Here is a tiny trained network, its code and every weight. The questions are about switching its units off for an input and a class, where a switched-off unit gives its printed mean instead of its output.

import numpy as np


def w(rows, s, z=0):
    codes = np.array(rows[::2]) - 128.0
    scale = np.full(codes.shape[1], s)
    scale[-1] = z or s
    return codes * scale


def f(y):
    return np.maximum(y, 0)


def log_softmax(a):
    a = a - a.max(-1, keepdims=True)
    return a - np.log(np.exp(a).sum(-1, keepdims=True))


def net(x, mask):
    res = np.array(x, float).reshape(1, 3) / 4 @ E
    y = f(res @ A[0][:, :-1].T + A[0][:, -1])
    res = res + np.where(mask, y, B[0][:, -1]) @ B[0][:, :-1]
    return log_softmax(res[-1] @ U[:, :-1].T + U[:, -1])


A, B = {}, {}
E = w([
[132,71,106,145,90,225,170,157],'x0',
[46,199,142,131,161,157,10,196],'x1',
[114,154,223,83,167,177,113,54],'x2',
],0.014)
A[0] = w([
[130,175,57,148,139,90,151,185,79],'neuron 1',
[119,189,139,86,177,144,100,107,84],'neuron 2',
[113,162,138,147,123,146,116,177,36],'neuron 3',
[178,107,108,63,119,100,160,76,145],'neuron 4',
[141,146,49,133,137,125,104,137,152],'neuron 5',
[110,142,141,83,145,169,171,102,2],'neuron 6',
[155,149,184,101,140,185,142,111,83],'neuron 7',
[154,140,143,110,115,86,169,104,190],'neuron 8',
[144,146,105,129,131,191,129,59,201],'neuron 9',
[191,132,148,109,135,103,170,92,47],'neuron 10',
[160,113,116,150,122,161,180,157,126],'neuron 11',
[145,82,90,169,106,116,171,162,128],'neuron 12',
[152,147,119,121,129,123,157,151,94],'neuron 13',
[174,99,93,183,93,135,158,142,111],'neuron 14',
[119,123,112,113,114,248,151,147,99],'neuron 15',
[115,150,140,94,123,150,99,103,81],'neuron 16',
],0.014,0.0082)
B[0] = w([
[101,95,180,208,126,79,33,193,212],'neuron 1',
[134,174,86,94,149,198,83,76,215],'neuron 2',
[189,93,115,176,77,102,153,107,163],'neuron 3',
[169,112,216,162,105,89,103,167,252],'neuron 4',
[155,60,138,166,122,48,143,162,194],'neuron 5',
[184,62,2,141,57,112,172,97,155],'neuron 6',
[131,143,122,198,99,61,65,196,193],'neuron 7',
[156,73,149,154,69,91,108,169,231],'neuron 8',
[108,135,159,113,194,131,102,97,203],'neuron 9',
[116,176,214,131,143,75,58,164,210],'neuron 10',
[126,119,64,56,152,209,173,92,214],'neuron 11',
[148,171,122,116,128,193,186,60,253],'neuron 12',
[92,141,58,134,124,115,110,93,150],'neuron 13',
[124,135,105,94,188,141,180,77,243],'neuron 14',
[173,56,182,217,90,49,92,215,213],'neuron 15',
[114,136,95,109,197,151,125,134,171],'neuron 16',
],0.0091,0.014)
U = w([
[177,76,102,162,61,63,127,160,251],'0',
[88,91,181,161,181,79,75,181,65],'1',
[105,136,67,46,250,230,176,79,70],'2',
],0.011,0.0029)

Each question gives the input, the list of numbers given to net, and the class t.
The units are the neurons (one row each of A and B). Each row of codes is followed by its name. A weight is (code - 128) times the scale printed after its matrix; where a second scale follows, it is the last column's (A, B and U).
mask holds one flag per neuron, in row order. A switched-off neuron (its flag False) gives its mean, the last column of its row in B, instead of its output. The means were averaged over made-up inputs and are rounded, as every weight is.
A unit's drop is (log p(t) with every unit on - log p(t) with that unit switched off) / (log p(t) with every unit on - log p(t) with every unit switched off).
The circuit of an input: a set's keep is (log p(t) with only the set's units on - log p(t) with every unit switched off) / (log p(t) with every unit on - log p(t) with every unit switched off). Starting from the 12 units with the biggest drops (on a tie, the unit counted first), units are removed one at a time, each time the one whose removal leaves the highest keep (on an exact tie, the one counted first), for as long as the keep stays at least 0.8.
circuit, biggest first: the units of the circuit, biggest drop first
unit that matters most: the unit with the biggest drop
top k neurons: the k neurons with the biggest drops, biggest first
drop of u: that unit's drop, to one decimal
input [0,7,7], class 2: unit that matters most	neuron 2
input [5,6,-1], class 0: circuit, biggest first	(neuron 3; neuron 10)
input [-7,1,3], class 2: top 4 neurons	(neuron 2; neuron 15; neuron 1; neuron 4)
input [8,0,-3], class 2: top 2 neurons	(neuron 11; neuron 14)
input [8,-5,0], class 2: top 3 neurons	(neuron 11; neuron 14; neuron 12)
input [1,7,-2], class 0: top 3 neurons	(neuron 3; neuron 10; neuron 9)
input [3,8,-3], class 0: top 3 neurons	(neuron 3; neuron 10; neuron 9)
input [-8,-7,3], class 1: drop of neuron 10	1.1
input [-8,2,8], class 2: drop of neuron 2	0.6
input [-5,8,7], class 2: drop of neuron 13	0.0
input [-2,-8,8], class 1: top 2 neurons	(neuron 10; neuron 9)
